Here is a tiny trained network, its code and every weight. The questions are about switching its units off for an input and a target symbol, where a switched-off unit gives its printed mean instead of its output.

import numpy as np


def w(rows, s, z=0):
    codes = np.array(rows[::2]) - 128.0
    scale = np.full(codes.shape[1], s)
    scale[-1] = z or s
    return codes * scale


def f(y):
    return np.maximum(y, 0)


def softmax(a):
    e = np.exp(a - a.max(-1, keepdims=True))
    return e / e.sum(-1, keepdims=True)


def log_softmax(a):
    a = a - a.max(-1, keepdims=True)
    return a - np.log(np.exp(a).sum(-1, keepdims=True))


def net(x, mask):
    ids = ['Πδμξσψ'.index(c) for c in x.split()]
    T = len(ids)
    res = E[ids] + P[:T]
    u = 0
    for l in range(2):
        q, k, v = (res @ M[l].T for M in (Q, K, V))
        z = softmax(np.where(np.tri(T) > 0, q @ k.T / 4**0.5, -1e9)) @ v
        res = res + np.where(mask[u], z, O[l][:, -1]) @ O[l][:, :-1]
        u += 1
        y = f(res @ A[l][:, :-1].T + A[l][:, -1])
        res = res + np.where(mask[u : u + 12], y, B[l][:, -1]) @ B[l][:, :-1]
        u += 12
    return log_softmax(res[-1] @ U[:, :-1].T + U[:, -1])


Q, K, V, O, A, B = {}, {}, {}, {}, {}, {}
E = w([
[149,161,254],'Π',
[38,107,77],'δ',
[85,172,213],'μ',
[110,59,169],'ξ',
[155,104,212],'σ',
[109,186,212],'ψ',
],0.022)
P = w([
[171,169,95],'0',
[129,115,15],'1',
[131,129,47],'2',
[133,98,43],'3',
[137,108,91],'4',
[156,111,117],'5',
[133,128,147],'6',
[142,68,131],'7',
[127,139,207],'8',
[139,81,156],'9',
[70,2,157],'10',
[204,165,233],'11',
],0.0081)
Q[0] = w([
[69,158,64],'0.h1',
[133,2,145],'0.h1',
[163,164,94],'0.h1',
[79,97,8],'0.h1',
],0.0081)
K[0] = w([
[245,156,120],'0.h1',
[103,212,145],'0.h1',
[92,173,227],'0.h1',
[150,167,54],'0.h1',
],0.012)
V[0] = w([
[138,166,63],'0.h1',
[11,193,136],'0.h1',
[17,199,166],'0.h1',
[175,126,65],'0.h1',
],0.012)
O[0] = w([
[120,182,168,20],'0.h1',
[4,197,196,213],'0.h1',
[96,224,181,253],'0.h1',
[254,104,209,2],'0.h1',
],0.0079,0.0073)
A[0] = w([
[100,144,145,174],'0.n1',
[71,201,55,45],'0.n2',
[208,85,147,110],'0.n3',
[203,237,67,210],'0.n4',
[171,189,127,87],'0.n5',
[224,14,123,137],'0.n6',
[146,194,131,253],'0.n7',
[77,175,97,190],'0.n8',
[122,201,218,184],'0.n9',
[168,72,184,120],'0.n10',
[255,102,71,99],'0.n11',
[173,97,173,146],'0.n12',
],0.0085,0.0033)
B[0] = w([
[151,74,118,192],'0.n1',
[190,154,90,181],'0.n2',
[142,155,147,134],'0.n3',
[157,109,195,130],'0.n4',
[113,254,144,132],'0.n5',
[119,223,157,141],'0.n6',
[94,131,206,171],'0.n7',
[137,104,152,208],'0.n8',
[99,119,134,252],'0.n9',
[154,160,100,138],'0.n10',
[110,158,178,135],'0.n11',
[188,145,69,136],'0.n12',
],0.0078,0.015)
Q[1] = w([
[80,109,115],'1.h1',
[85,193,120],'1.h1',
[6,168,185],'1.h1',
[134,145,170],'1.h1',
],0.013)
K[1] = w([
[157,176,113],'1.h1',
[127,146,246],'1.h1',
[140,50,149],'1.h1',
[150,108,169],'1.h1',
],0.012)
V[1] = w([
[74,96,167],'1.h1',
[1,176,40],'1.h1',
[169,32,32],'1.h1',
[210,21,163],'1.h1',
],0.0081)
O[1] = w([
[93,17,142,183],'1.h1',
[2,117,85,156],'1.h1',
[14,160,158,5],'1.h1',
[116,81,132,74],'1.h1',
],0.0077,0.022)
A[1] = w([
[183,135,111,231],'1.n1',
[108,154,214,92],'1.n2',
[215,145,85,254],'1.n3',
[88,167,198,90],'1.n4',
[155,109,29,125],'1.n5',
[125,166,180,112],'1.n6',
[105,94,184,141],'1.n7',
[128,115,145,104],'1.n8',
[133,175,52,134],'1.n9',
[121,138,192,95],'1.n10',
[60,183,76,111],'1.n11',
[21,7,116,235],'1.n12',
],0.013,0.003)
B[1] = w([
[143,62,182,144],'1.n1',
[99,160,24,176],'1.n2',
[88,96,185,151],'1.n3',
[148,101,24,166],'1.n4',
[98,214,86,143],'1.n5',
[191,71,3,151],'1.n6',
[140,164,123,188],'1.n7',
[82,98,2,142],'1.n8',
[41,96,116,137],'1.n9',
[96,151,48,165],'1.n10',
[86,72,155,142],'1.n11',
[176,170,175,250],'1.n12',
],0.0065,0.022)
U = w([
[157,142,42,1],'Π',
[50,148,48,140],'δ',
[135,85,94,145],'μ',
[119,140,190,240],'ξ',
[195,254,74,103],'σ',
[175,105,139,125],'ψ',
],0.012,0.0031)

Each question gives the input, a string of symbols that net reads in full, and the target symbol t.
The units are the heads (4 rows each of Q, K, V and O) and the neurons (one row each of A and B). Each row of codes is followed by its name. A weight is (code - 128) times the scale printed after its matrix; where a second scale follows, it is the last column's (O, A, B and U).
mask holds one flag per unit, layer by layer, with each layer's heads first. A switched-off unit (its flag False) gives its mean, the last column of its rows in O or B, instead of its output. The means were averaged over made-up inputs and are rounded, as every weight is.
A unit's drop is (log p(t) with every unit on - log p(t) with that unit switched off) / (log p(t) with every unit on - log p(t) with every unit switched off).
The circuit of an input: a set's keep is (log p(t) with only the set's units on - log p(t) with every unit switched off) / (log p(t) with every unit on - log p(t) with every unit switched off). Starting from the 12 units with the biggest drops (on a tie, the unit counted first), units are removed one at a time, each time the one whose removal leaves the highest keep (on an exact tie, the one counted first), for as long as the keep stays at least 0.8.
units of the circuit, in order: the units of the circuit, biggest drop first
most important unit: the unit with the biggest drop
k most important neurons: the k neurons with the biggest drops, biggest first
top k neurons in layer l: the k neurons of layer l with the biggest drops, biggest first
input μ ψ σ δ Π μ ξ, target ξ: 2 most important neurons	[1.n12, 1.n6]
input ψ μ μ σ μ μ σ ψ μ μ δ Π, target Π: most important unit	1.h1
input ψ ψ δ δ μ μ μ μ Π Π σ Π, target ψ: units of the circuit, in order	[0.h1, 1.h1]
input σ ξ ξ δ σ, target σ: units of the circuit, in order	[0.n6, 0.h1, 0.n1, 0.n10]
input Π Π σ ψ Π δ ξ δ ξ ψ ψ μ, target δ: units of the circuit, in order	[1.h1, 1.n2]
input δ σ σ ξ μ Π ψ σ δ ξ μ ξ, target δ: units of the circuit, in order	[0.h1, 1.n2]
input ξ μ σ ξ ψ, target ξ: top 4 neurons in layer 1	[1.n4, 1.n2, 1.n6, 1.n10]
input μ δ ψ δ ψ, target Π: 2 most important neurons	[1.n12, 1.n6]
input μ Π σ ξ ξ μ δ ξ ξ Π δ, target ξ: units of the circuit, in order	[1.n12, 1.h1]
input σ Π ξ Π Π σ σ μ δ μ δ ψ, target Π: 2 most important neurons	[1.n6, 1.n4]
input ψ δ Π, target Π: 3 most important neurons	[1.n12, 1.n6, 1.n2]
input δ σ δ ξ δ ψ Π μ Π, target δ: units of the circuit, in order	[1.n12, 1.n2]
input δ δ Π δ μ, target Π: top 2 neurons in layer 0	[0.n7, 0.n9]
input Π μ μ σ μ ψ, target δ: top 2 neurons in layer 0	[0.n8, 0.n9]
input δ ξ Π δ μ σ μ μ Π, target δ: most important unit	0.h1
input ξ Π Π σ σ ψ, target ψ: top 4 neurons in layer 0	[0.n6, 0.n9, 0.n11, 0.n3]
input Π μ μ ψ μ ξ, target ξ: top 2 neurons in layer 0	[0.n1, 0.n5]
input ξ σ ψ, target ψ: 3 most important neurons	[0.n6, 0.n11, 0.n9]
input σ σ ξ δ ψ δ ψ μ μ ψ, target δ: 3 most important neurons	[1.n2, 1.n12, 1.n10]
input Π σ δ Π δ μ, target Π: top neuron in layer 0	[0.n7]
